177, 149, 105, 112, 50, 155, 92, 111, 73, 178, 195, 139
46, 170, 164, 163, 185, 160, 107, 165, 126, 156, 48, 86
114, 182, 162, 100, 88, 162, 99, 137, 53, 208, 189, 114
54, 183, 159, 167, 166, 177, 88, 165, 108, 178, 56, 83
->
54, 114, 46, 177
183, 182, 170, 149
159, 162, 164, 105
167, 100, 163, 112
166, 88, 185, 50
177, 162, 160, 155
88, 99, 107, 92
165, 137, 165, 111
108, 53, 126, 73
178, 208, 156, 178
56, 189, 48, 195
83, 114, 86, 139

88, 56, 177
73, 177, 79
167, 134, 85
101, 70, 195
195, 133, 80
159, 53, 111
56, 86, 123
->
56, 159, 195, 101, 167, 73, 88
86, 53, 133, 70, 134, 177, 56
123, 111, 80, 195, 85, 79, 177

71, 161, 207
151, 82, 113
94, 127, 164
114, 74, 185
->
114, 94, 151, 71
74, 127, 82, 161
185, 164, 113, 207

108, 67, 154, 153, 126, 144, 123, 103, 171, 201, 103, 108
98, 124, 178, 155, 131, 129, 118, 162, 84, 125, 195, 106
->
98, 108
124, 67
178, 154
155, 153
131, 126
129, 144
118, 123
162, 103
84, 171
125, 201
195, 103
106, 108

121, 152, 132, 173, 87
110, 221, 111, 193, 186
144, 105, 126, 115, 123
164, 123, 141, 131, 112
181, 210, 122, 188, 217
108, 202, 89, 169, 154
85, 174, 55, 121, 122
146, 138, 145, 144, 120
119, 193, 107, 171, 148
166, 181, 141, 179, 126
150, 144, 123, 134, 147
156, 213, 100, 189, 220
->
156, 150, 166, 119, 146, 85, 108, 181, 164, 144, 110, 121
213, 144, 181, 193, 138, 174, 202, 210, 123, 105, 221, 152
100, 123, 141, 107, 145, 55, 89, 122, 141, 126, 111, 132
189, 134, 179, 171, 144, 121, 169, 188, 131, 115, 193, 173
220, 147, 126, 148, 120, 122, 154, 217, 112, 123, 186, 87

98, 149, 123, 154, 182, 110, 161, 195, 98, 91, 181, 110
130, 79, 105, 131, 141, 144, 152, 86, 216, 199, 50, 118
->
130, 98
79, 149
105, 123
131, 154
141, 182
144, 110
152, 161
86, 195
216, 98
199, 91
50, 181
118, 110

116, 146, 152, 151, 167, 196, 155, 143, 170, 194, 161, 173, 146, 201
144, 94, 160, 99, 158, 164, 93, 168, 191, 156, 135, 128, 102, 210
108, 117, 99, 96, 83, 48, 93, 86, 117, 65, 104, 69, 105, 101
->
108, 144, 116
117, 94, 146
99, 160, 152
96, 99, 151
83, 158, 167
48, 164, 196
93, 93, 155
86, 168, 143
117, 191, 170
65, 156, 194
104, 135, 161
69, 128, 173
105, 102, 146
101, 210, 201

131, 59, 27, 109
131, 144, 135, 127
149, 176, 158, 116
108, 102, 96, 116
->
108, 149, 131, 131
102, 176, 144, 59
96, 158, 135, 27
116, 116, 127, 109

157, 199
146, 196
146, 203
214, 131
->
214, 146, 146, 157
131, 203, 196, 199
---
72, 123, 145, 123, 139, 121, 98, 61, 152, 185, 88, 114
136, 196, 221, 196, 173, 88, 97, 107, 166, 116, 113, 117
148, 169, 113, 169, 165, 65, 107, 210, 143, 174, 135, 166
137, 143, 137, 143, 177, 104, 163, 136, 164, 151, 105, 114
136, 100, 179, 100, 140, 123, 105, 143, 147, 172, 105, 131
174, 150, 105, 150, 43, 132, 107, 222, 138, 104, 78, 171
156, 152, 162, 152, 120, 161, 140, 128, 169, 135, 111, 132
175, 87, 152, 87, 128, 141, 136, 122, 104, 105, 90, 120
->
72, 145, 139, 98, 152, 88
136, 221, 173, 97, 166, 113
148, 113, 165, 107, 143, 135
137, 137, 177, 163, 164, 105
136, 179, 140, 105, 147, 105
174, 105, 43, 107, 138, 78
156, 162, 120, 140, 169, 111
175, 152, 128, 136, 104, 90

104, 148, 126
177, 115, 131
124, 99, 156
135, 145, 138
152, 155, 145
161, 170, 26
->
104, 126
177, 131
124, 156
135, 138
152, 145
161, 26

105, 209, 95, 141, 202, 122
142, 40, 224, 105, 47, 145
119, 149, 205, 126, 154, 127
127, 170, 61, 121, 153, 120
116, 228, 215, 143, 207, 121
120, 226, 61, 155, 206, 124
161, 37, 207, 111, 62, 136
->
105, 95, 202
142, 224, 47
119, 205, 154
127, 61, 153
116, 215, 207
120, 61, 206
161, 207, 62

144, 194, 96, 103, 127
103, 178, 118, 76, 107
106, 151, 45, 111, 84
142, 157, 68, 142, 56
174, 131, 81, 176, 162
155, 109, 102, 118, 61
107, 136, 204, 117, 84
138, 41, 159, 106, 104
149, 97, 195, 164, 104
151, 177, 86, 71, 103
->
144, 96, 127
103, 118, 107
106, 45, 84
142, 68, 56
174, 81, 162
155, 102, 61
107, 204, 84
138, 159, 104
149, 195, 104
151, 86, 103

149, 82, 171, 99, 157, 165, 96, 170
130, 79, 123, 83, 70, 67, 82, 122
125, 217, 107, 214, 149, 158, 216, 116
170, 107, 104, 106, 123, 122, 111, 143
154, 157, 110, 134, 140, 156, 137, 131
->
149, 171, 157, 96
130, 123, 70, 82
125, 107, 149, 216
170, 104, 123, 111
154, 110, 140, 137

96, 196, 151, 142, 140, 202, 163, 137
98, 179, 118, 149, 115, 206, 177, 179
148, 118, 130, 120, 120, 115, 149, 165
157, 118, 133, 116, 126, 105, 132, 167
148, 97, 152, 140, 179, 79, 64, 117
122, 162, 167, 143, 156, 160, 155, 116
143, 124, 141, 134, 130, 123, 154, 160
124, 107, 168, 176, 139, 113, 181, 102
138, 142, 146, 133, 138, 140, 152, 142
156, 121, 141, 116, 121, 105, 149, 180
122, 113, 174, 177, 136, 115, 188, 94
->
96, 151, 140, 163
98, 118, 115, 177
148, 130, 120, 149
157, 133, 126, 132
148, 152, 179, 64
122, 167, 156, 155
143, 141, 130, 154
124, 168, 139, 181
138, 146, 138, 152
156, 141, 121, 149
122, 174, 136, 188

127, 98
80, 45
116, 90
113, 146
127, 41
174, 211
->
127
80
116
113
127
174

173, 115, 131, 128, 136, 111, 100, 136, 131, 118, 140, 101, 152, 112
210, 101, 132, 128, 149, 98, 132, 142, 130, 116, 172, 79, 150, 103
153, 104, 140, 116, 169, 125, 69, 131, 104, 129, 119, 120, 71, 120
->
173, 131, 136, 100, 131, 140, 152
210, 132, 149, 132, 130, 172, 150
153, 140, 169, 69, 104, 119, 71

65, 90, 92, 180, 95, 216
70, 90, 117, 160, 98, 197
65, 92, 118, 164, 99, 208
68, 92, 107, 173, 99, 195
65, 89, 104, 156, 99, 205
68, 91, 103, 154, 102, 190
62, 89, 79, 177, 93, 220
66, 88, 112, 146, 100, 191
69, 92, 129, 146, 102, 191
65, 88, 91, 154, 98, 212
63, 86, 84, 180, 96, 220
67, 90, 86, 133, 98, 213
->
65, 92, 95
70, 117, 98
65, 118, 99
68, 107, 99
65, 104, 99
68, 103, 102
62, 79, 93
66, 112, 100
69, 129, 102
65, 91, 98
63, 84, 96
67, 86, 98
